Below are the code and all the weights of a small trained network. Each question names an input and a class and asks about switching units off, where a switched-off unit gives its printed mean instead of its output.

import numpy as np


def w(rows, s, z=0):
    codes = np.array(rows[::2]) - 128.0
    scale = np.full(codes.shape[1], s)
    scale[-1] = z or s
    return codes * scale


def f(y):
    return y / 2 * (1 + np.tanh(0.7978845608 * (y + 0.044715 * y**3)))


def log_softmax(a):
    a = a - a.max(-1, keepdims=True)
    return a - np.log(np.exp(a).sum(-1, keepdims=True))


def net(x, mask):
    res = np.array(x, float).reshape(1, 7) / 4 @ E
    y = f(res @ A[0][:, :-1].T + A[0][:, -1])
    res = res + np.where(mask, y, B[0][:, -1]) @ B[0][:, :-1]
    return log_softmax(res[-1] @ U[:, :-1].T + U[:, -1])


A, B = {}, {}
E = w([
[38,113,77,84,164,28,54,120],'x0',
[61,132,58,57,190,101,220,241],'x1',
[120,68,114,32,123,233,30,152],'x2',
[63,188,113,137,90,214,171,120],'x3',
[49,147,134,147,10,31,45,175],'x4',
[45,46,137,169,108,121,169,20],'x5',
[172,108,255,77,197,38,143,131],'x6',
],0.0088)
A[0] = w([
[219,231,130,140,152,128,212,168,164],'neuron 0',
[103,85,87,131,121,30,82,88,159],'neuron 1',
[150,113,122,110,109,91,158,175,122],'neuron 2',
[167,78,105,123,212,204,86,98,140],'neuron 3',
[181,164,175,197,47,82,102,187,164],'neuron 4',
[54,71,151,135,170,115,106,107,184],'neuron 5',
[218,108,130,211,197,209,184,128,173],'neuron 6',
[46,110,184,159,145,66,220,84,187],'neuron 7',
[173,218,137,171,101,86,71,127,160],'neuron 8',
[40,187,54,49,43,120,102,134,173],'neuron 9',
[17,133,127,151,91,127,9,23,171],'neuron 10',
[139,71,162,96,212,63,153,188,182],'neuron 11',
[124,50,112,116,200,9,180,163,122],'neuron 12',
[172,189,216,213,102,70,228,110,209],'neuron 13',
[68,174,53,102,70,183,225,220,151],'neuron 14',
[133,96,168,119,76,200,96,38,253],'neuron 15',
[197,138,177,154,168,47,201,208,165],'neuron 16',
[145,114,173,67,114,81,72,100,162],'neuron 17',
[33,133,26,155,114,109,72,89,144],'neuron 18',
[137,39,200,155,121,98,172,61,156],'neuron 19',
[184,218,127,121,175,70,194,138,161],'neuron 20',
[77,76,63,73,105,25,102,106,148],'neuron 21',
[126,83,30,145,133,255,130,90,174],'neuron 22',
[182,132,184,121,221,135,152,194,202],'neuron 23',
[106,127,66,136,171,125,199,211,221],'neuron 24',
[129,183,181,120,140,97,203,105,148],'neuron 25',
[157,101,139,145,122,141,228,77,154],'neuron 26',
[77,167,108,196,69,95,63,51,203],'neuron 27',
[34,164,49,101,79,126,176,141,191],'neuron 28',
[197,175,104,174,73,134,24,131,145],'neuron 29',
[220,99,174,127,145,130,190,154,162],'neuron 30',
[152,123,148,50,57,103,47,96,184],'neuron 31',
],0.0088,0.0054)
B[0] = w([
[88,231,154,49,188,111,145,134,211],'neuron 0',
[153,97,87,167,104,58,144,144,210],'neuron 1',
[128,132,96,155,141,97,87,54,147],'neuron 2',
[131,99,103,49,121,128,139,178,196],'neuron 3',
[117,149,229,126,79,121,68,65,207],'neuron 4',
[117,65,60,134,137,117,177,151,178],'neuron 5',
[85,157,170,59,111,112,149,138,231],'neuron 6',
[88,68,137,182,108,108,209,23,212],'neuron 7',
[156,179,178,150,86,101,53,103,193],'neuron 8',
[159,151,87,229,133,161,126,172,219],'neuron 9',
[125,120,186,181,171,114,178,239,242],'neuron 10',
[101,74,10,64,140,92,11,23,205],'neuron 11',
[117,89,74,114,43,51,51,69,205],'neuron 12',
[119,140,194,153,144,149,123,94,248],'neuron 13',
[114,223,51,127,115,254,109,70,221],'neuron 14',
[127,72,216,102,157,190,196,200,234],'neuron 15',
[106,148,117,97,155,92,96,68,219],'neuron 16',
[222,75,103,137,196,106,105,117,194],'neuron 17',
[124,155,102,183,119,111,182,227,216],'neuron 18',
[134,81,152,121,126,109,153,108,209],'neuron 19',
[62,209,154,108,181,32,108,58,198],'neuron 20',
[126,112,80,164,57,99,123,184,217],'neuron 21',
[123,139,157,65,60,201,175,213,229],'neuron 22',
[98,146,66,86,152,89,83,181,209],'neuron 23',
[80,143,70,117,107,183,48,80,206],'neuron 24',
[104,123,177,119,145,106,153,111,179],'neuron 25',
[66,112,130,90,138,154,182,91,192],'neuron 26',
[137,113,187,217,52,77,191,181,230],'neuron 27',
[106,145,93,198,101,206,139,119,212],'neuron 28',
[169,136,211,147,100,163,85,170,202],'neuron 29',
[71,122,160,53,168,65,119,133,201],'neuron 30',
[199,92,140,183,203,139,52,175,205],'neuron 31',
],0.0074,0.014)
U = w([
[198,52,109,108,254,134,51,172,182],'0',
[105,53,33,122,109,43,67,78,78],'1',
[89,214,50,182,127,214,118,138,158],'2',
[138,107,151,23,108,192,148,180,252],'3',
[22,235,118,119,229,52,118,96,134],'4',
[236,149,208,163,108,112,55,135,32],'5',
[55,55,149,177,144,126,220,61,45],'6',
[105,132,103,228,139,86,153,206,115],'7',
],0.0092,0.002)

Each question gives the input, the list of numbers given to net, and the class t.
The units are the neurons (one row each of A and B). Each row of codes is followed by its name. A weight is (code - 128) times the scale printed after its matrix; where a second scale follows, it is the last column's (A, B and U).
mask holds one flag per neuron, in row order. A switched-off neuron (its flag False) gives its mean, the last column of its row in B, instead of its output. The means were averaged over made-up inputs and are rounded, as every weight is.
A unit's drop is (log p(t) with every unit on - log p(t) with that unit switched off) / (log p(t) with every unit on - log p(t) with every unit switched off).
The circuit of an input: a set's keep is (log p(t) with only the set's units on - log p(t) with every unit switched off) / (log p(t) with every unit on - log p(t) with every unit switched off). Starting from the 12 units with the biggest drops (on a tie, the unit counted first), units are removed one at a time, each time the one whose removal leaves the highest keep (on an exact tie, the one counted first), for as long as the keep stays at least 0.8.
units of the circuit, in order: the units of the circuit, biggest drop first
k most important neurons: the k neurons with the biggest drops, biggest first
drop when u is switched off: that unit's drop, to one decimal
input [-5,-6,3,3,6,7,2], class 5: units of the circuit, in order => neuron 31
input [-3,1,5,-5,2,6,-6], class 7: units of the circuit, in order => neuron 18; neuron 10
input [-2,4,-3,3,7,1,8], class 1: units of the circuit, in order => neuron 12; neuron 11
input [-2,6,3,4,-6,-4,-1], class 2: 3 most important neurons => neuron 14; neuron 24; neuron 22
input [-5,4,1,-4,-8,4,0], class 3: 3 most important neurons => neuron 22; neuron 3; neuron 8
input [4,3,-4,7,4,5,-5], class 2: 3 most important neurons => neuron 14; neuron 28; neuron 24
input [4,0,-3,4,2,5,8], class 6: 3 most important neurons => neuron 7; neuron 23; neuron 13
input [7,0,8,-6,-8,5,7], class 1: 2 most important neurons => neuron 12; neuron 11
input [4,-3,-8,-6,-1,5,2], class 1: 4 most important neurons => neuron 12; neuron 11; neuron 15; neuron 1
input [4,-6,4,-8,1,2,-3], class 7: 2 most important neurons => neuron 27; neuron 10
input [-3,-8,6,-2,-3,-5,3], class 0: 3 most important neurons => neuron 31; neuron 17; neuron 27
input [-1,1,-2,6,5,7,-2], class 7: 4 most important neurons => neuron 18; neuron 10; neuron 9; neuron 27
input [-5,1,2,4,-2,1,5], class 4: drop when neuron 30 is switched off => 0.1
input [-3,0,7,7,-4,-1,-4], class 3: units of the circuit, in order => neuron 22
input [-3,-1,4,-3,1,3,1], class 0: drop when neuron 14 is switched off => 0.1
input [3,2,-4,4,-5,1,-2], class 2: drop when neuron 30 is switched off => 0.3
